Here is a tiny trained network, its code and every weight. The questions are about switching its units off for an input and a class, where a switched-off unit gives its printed mean instead of its output.

import numpy as np


def w(rows, s, z=0):
    codes = np.array(rows[::2]) - 128.0
    scale = np.full(codes.shape[1], s)
    scale[-1] = z or s
    return codes * scale


def f(y):
    return np.maximum(y, 0)


def log_softmax(a):
    a = a - a.max(-1, keepdims=True)
    return a - np.log(np.exp(a).sum(-1, keepdims=True))


def net(x, mask):
    res = np.array(x, float).reshape(1, 5) / 4 @ E
    y = f(res @ A[0][:, :-1].T + A[0][:, -1])
    res = res + np.where(mask, y, B[0][:, -1]) @ B[0][:, :-1]
    return log_softmax(res[-1] @ U[:, :-1].T + U[:, -1])


A, B = {}, {}
E = w([
[215,119,188,106,226,108,170,25,26,174,140,121],'x0',
[68,60,168,137,113,139,58,2,138,101,15,110],'x1',
[75,88,14,87,157,97,168,185,76,51,85,22],'x2',
[150,140,103,130,110,61,173,129,174,148,66,173],'x3',
[75,152,116,144,129,105,137,107,125,149,176,72],'x4',
],0.0098)
A[0] = w([
[177,207,149,170,183,104,116,79,134,160,203,212,251],'N1',
[120,128,119,92,192,132,158,150,103,124,132,84,191],'N2',
[106,91,77,115,111,148,73,122,105,70,93,134,155],'N3',
[169,175,123,23,127,117,192,97,78,122,163,133,129],'N4',
[61,168,214,168,24,190,115,99,222,114,125,147,211],'N5',
[86,144,127,132,119,140,109,144,130,113,75,97,112],'N6',
[157,73,137,160,140,89,124,2,66,129,67,101,67],'N7',
[137,164,73,196,101,142,137,232,218,77,199,144,228],'N8',
[186,131,101,73,167,133,154,68,116,131,117,74,99],'N9',
[45,87,122,86,105,101,101,114,156,66,109,119,95],'N10',
[155,134,91,90,163,90,183,224,64,150,123,96,173],'N11',
[94,145,196,203,113,115,76,97,212,153,106,134,169],'N12',
],0.0081,0.0028)
B[0] = w([
[197,237,210,193,182,198,100,146,64,144,162,178,235],'N1',
[62,144,70,16,134,106,168,147,161,103,131,109,186],'N2',
[110,122,83,138,213,74,101,99,191,103,149,108,188],'N3',
[60,255,155,127,186,164,171,38,162,108,72,135,191],'N4',
[99,144,209,52,89,143,68,87,123,166,58,214,253],'N5',
[44,105,88,158,248,105,184,107,180,121,175,151,166],'N6',
[246,33,69,180,42,142,56,202,147,97,139,102,224],'N7',
[229,37,89,198,86,146,54,85,120,139,142,34,250],'N8',
[174,85,197,103,124,165,106,119,157,109,115,30,187],'N9',
[129,147,108,176,200,76,205,115,192,88,114,227,192],'N10',
[55,147,173,114,91,241,83,56,161,115,84,44,215],'N11',
[158,154,200,78,123,162,102,34,96,144,123,113,218],'N12',
],0.0074,0.013)
U = w([
[214,98,135,198,67,110,82,117,77,220,197,148,178],'0',
[114,165,150,3,130,134,132,58,110,151,56,128,175],'1',
[176,86,46,161,111,109,154,160,125,86,106,47,139],'2',
[118,119,55,151,228,6,168,123,150,131,154,202,1],'3',
[164,183,156,180,206,141,238,161,33,170,172,175,112],'4',
],0.0075,0.00097)

Each question gives the input, the list of numbers given to net, and the class t.
The units are the neurons (one row each of A and B). Each row of codes is followed by its name. A weight is (code - 128) times the scale printed after its matrix; where a second scale follows, it is the last column's (A, B and U).
mask holds one flag per neuron, in row order. A switched-off neuron (its flag False) gives its mean, the last column of its row in B, instead of its output. The means were averaged over made-up inputs and are rounded, as every weight is.
A unit's drop is (log p(t) with every unit on - log p(t) with that unit switched off) / (log p(t) with every unit on - log p(t) with every unit switched off).
The circuit of an input: a set's keep is (log p(t) with only the set's units on - log p(t) with every unit switched off) / (log p(t) with every unit on - log p(t) with every unit switched off). Starting from all 12 units, units are removed one at a time, each time the one whose removal leaves the highest keep (on an exact tie, the one counted first), for as long as the keep stays at least 0.8.
circuit, biggest first: the units of the circuit, biggest drop first
unit that matters most: the unit with the biggest drop
top k neurons: the k neurons with the biggest drops, biggest first
drop when u is switched off: that unit's drop, to one decimal
input [5,6,1,-8,6], class 2: unit that matters most : N7
input [4,3,2,3,-7], class 2: circuit, biggest first : (N7, N5)
input [-1,-5,1,-3,0], class 2: circuit, biggest first : (N5, N1)
input [2,1,4,5,-8], class 2: top 2 neurons : (N5, N12)
input [1,-3,0,-8,-4], class 4: circuit, biggest first : (N5, N7)
input [6,0,-1,-5,2], class 4: circuit, biggest first : (N8, N5)
input [4,1,5,-1,8], class 2: top 3 neurons : (N5, N7, N12)
input [1,-3,-8,3,0], class 4: top 2 neurons : (N1, N7)
input [8,5,1,-8,6], class 2: circuit, biggest first : (N7, N5, N2)
input [-7,4,1,-7,5], class 3: circuit, biggest first : (N10, N6)
input [4,3,0,8,-8], class 0: top 2 neurons : (N7, N2)
input [1,-8,3,4,-6], class 1: top 2 neurons : (N11, N7)
input [1,-8,8,2,5], class 1: top 4 neurons : (N11, N4, N7, N2)
input [8,-2,0,-3,4], class 4: circuit, biggest first : (N1)
input [-5,1,-8,-3,7], class 1: top 2 neurons : (N5, N7)
input [2,-6,5,-4,8], class 1: top 2 neurons : (N11, N7)
input [2,8,1,-1,-6], class 2: top 2 neurons : (N7, N1)
input [7,2,2,-8,-7], class 2: top 2 neurons : (N7, N5)
input [7,2,2,-3,-8], class 2: drop when N12 is switched off : 0.1
input [-2,7,6,4,5], class 3: drop when N10 is switched off : 0.1
input [6,4,-4,7,5], class 0: drop when N7 is switched off : 0.4
